Here is a tiny trained network, its code and every weight. The questions are about switching its units off for an input and a class, where a switched-off unit gives its printed mean instead of its output.

import numpy as np


def w(rows, s, z=0):
    codes = np.array(rows[::2]) - 128.0
    scale = np.full(codes.shape[1], s)
    scale[-1] = z or s
    return codes * scale


def f(y):
    return y / 2 * (1 + np.tanh(0.7978845608 * (y + 0.044715 * y**3)))


def log_softmax(a):
    a = a - a.max(-1, keepdims=True)
    return a - np.log(np.exp(a).sum(-1, keepdims=True))


def net(x, mask):
    res = np.array(x, float).reshape(1, 8) / 4 @ E
    y = f(res @ A[0][:, :-1].T + A[0][:, -1])
    res = res + np.where(mask, y, B[0][:, -1]) @ B[0][:, :-1]
    return log_softmax(res[-1] @ U[:, :-1].T + U[:, -1])


A, B = {}, {}
E = w([
[173,63,94,216,20,132],'x0',
[110,114,134,137,131,103],'x1',
[75,122,139,3,11,113],'x2',
[124,125,129,130,128,120],'x3',
[138,136,127,123,125,148],'x4',
[149,145,122,119,126,159],'x5',
[254,12,138,61,166,129],'x6',
[51,55,27,90,171,216],'x7',
],0.0092)
A[0] = w([
[115,50,31,131,171,154,112],'n0',
[212,171,194,167,51,101,108],'n1',
[91,223,75,188,92,119,66],'n2',
[152,119,75,219,53,146,54],'n3',
[76,112,191,40,48,106,126],'n4',
[136,107,121,223,47,140,127],'n5',
[77,109,68,114,137,217,88],'n6',
[104,146,115,70,50,129,101],'n7',
[145,74,178,216,217,147,74],'n8',
[184,213,159,111,112,53,130],'n9',
[151,136,224,137,120,74,91],'n10',
[101,93,49,145,109,95,134],'n11',
[141,148,153,182,186,171,179],'n12',
[177,156,178,133,112,142,60],'n13',
[100,244,96,83,194,98,3],'n14',
[175,166,68,162,200,125,85],'n15',
[64,100,56,109,143,158,101],'n16',
[161,117,76,168,50,130,159],'n17',
[199,101,137,1,140,103,143],'n18',
[108,196,121,67,205,94,138],'n19',
[140,167,83,215,207,102,9],'n20',
[116,153,212,50,228,123,134],'n21',
[157,177,185,149,143,69,39],'n22',
[133,123,141,189,176,141,95],'n23',
[112,134,94,120,160,164,47],'n24',
[37,233,81,163,81,152,18],'n25',
],0.0099,0.0017)
B[0] = w([
[137,159,218,82,172,128,227],'n0',
[95,152,132,105,193,119,235],'n1',
[179,77,177,90,154,122,217],'n2',
[126,80,82,218,127,171,217],'n3',
[98,215,135,173,74,131,254],'n4',
[125,97,76,169,157,116,218],'n5',
[83,162,180,83,176,155,216],'n6',
[125,200,66,178,66,159,210],'n7',
[143,180,121,85,63,102,223],'n8',
[85,139,161,106,180,214,213],'n9',
[82,168,162,116,226,123,198],'n10',
[97,123,125,150,177,152,173],'n11',
[157,140,131,114,73,125,193],'n12',
[143,149,175,78,177,170,161],'n13',
[150,44,98,206,136,138,214],'n14',
[121,161,128,146,63,93,193],'n15',
[104,182,176,39,158,164,209],'n16',
[132,48,81,224,154,189,204],'n17',
[196,131,135,125,99,62,255],'n18',
[110,49,2,245,133,130,218],'n19',
[93,209,103,114,68,116,211],'n20',
[120,41,21,168,116,143,244],'n21',
[104,163,143,142,163,124,192],'n22',
[131,187,167,145,37,131,178],'n23',
[75,130,143,139,134,153,157],'n24',
[222,40,242,52,117,23,252],'n25',
],0.0073,0.0096)
U = w([
[71,187,132,108,254,191,27],'0',
[109,83,38,175,166,156,252],'1',
[105,211,90,128,55,121,2],'2',
[197,80,152,92,155,60,227],'3',
],0.014,0.00091)

Each question gives the input, the list of numbers given to net, and the class t.
The units are the neurons (one row each of A and B). Each row of codes is followed by its name. A weight is (code - 128) times the scale printed after its matrix; where a second scale follows, it is the last column's (A, B and U).
mask holds one flag per neuron, in row order. A switched-off neuron (its flag False) gives its mean, the last column of its row in B, instead of its output. The means were averaged over made-up inputs and are rounded, as every weight is.
A unit's drop is (log p(t) with every unit on - log p(t) with that unit switched off) / (log p(t) with every unit on - log p(t) with every unit switched off).
The circuit of an input: a set's keep is (log p(t) with only the set's units on - log p(t) with every unit switched off) / (log p(t) with every unit on - log p(t) with every unit switched off). Starting from the 12 units with the biggest drops (on a tie, the unit counted first), units are removed one at a time, each time the one whose removal leaves the highest keep (on an exact tie, the one counted first), for as long as the keep stays at least 0.8.
units of the circuit, in order: the units of the circuit, biggest drop first
k most important neurons: the k neurons with the biggest drops, biggest first
drop of u: that unit's drop, to one decimal
input [3,5,-4,-7,-3,6,-5,0], class 3: most important neuron => n25
input [-4,8,-5,-5,8,-6,-1,-2], class 2: units of the circuit, in order => n20; n8
input [3,-2,-4,-5,6,3,-6,-7], class 0: 2 most important neurons => n9; n1
input [-8,0,7,-8,0,-5,-5,-4], class 1: units of the circuit, in order => n19; n14
input [-7,4,-3,-2,1,-4,7,2], class 1: 2 most important neurons => n21; n25
input [3,4,-7,1,0,3,-4,-7], class 0: 2 most important neurons => n1; n9
input [6,-8,-4,6,2,1,1,6], class 0: 2 most important neurons => n0; n6
input [0,6,5,-5,3,-8,3,2], class 2: 2 most important neurons => n25; n4
input [1,-4,-6,-3,-3,8,-5,-2], class 2: 3 most important neurons => n20; n23; n15
input [-6,-5,3,8,-5,7,-8,-7], class 3: 2 most important neurons => n25; n2
input [5,3,2,-3,-6,3,8,7], class 3: 2 most important neurons => n18; n9
input [4,4,3,0,-3,6,-5,1], class 3: 4 most important neurons => n25; n19; n2; n21
input [-7,-8,-2,4,-7,-7,3,-5], class 1: 2 most important neurons => n21; n19
input [6,-8,6,-2,-7,4,0,2], class 1: units of the circuit, in order => n17
input [-6,-3,5,-7,1,-1,0,-7], class 0: drop of n9 => 0.6
input [1,-2,-4,2,7,1,-5,4], class 3: drop of n9 => 0.1
input [4,3,4,2,7,7,-8,3], class 3: drop of n25 => 0.9
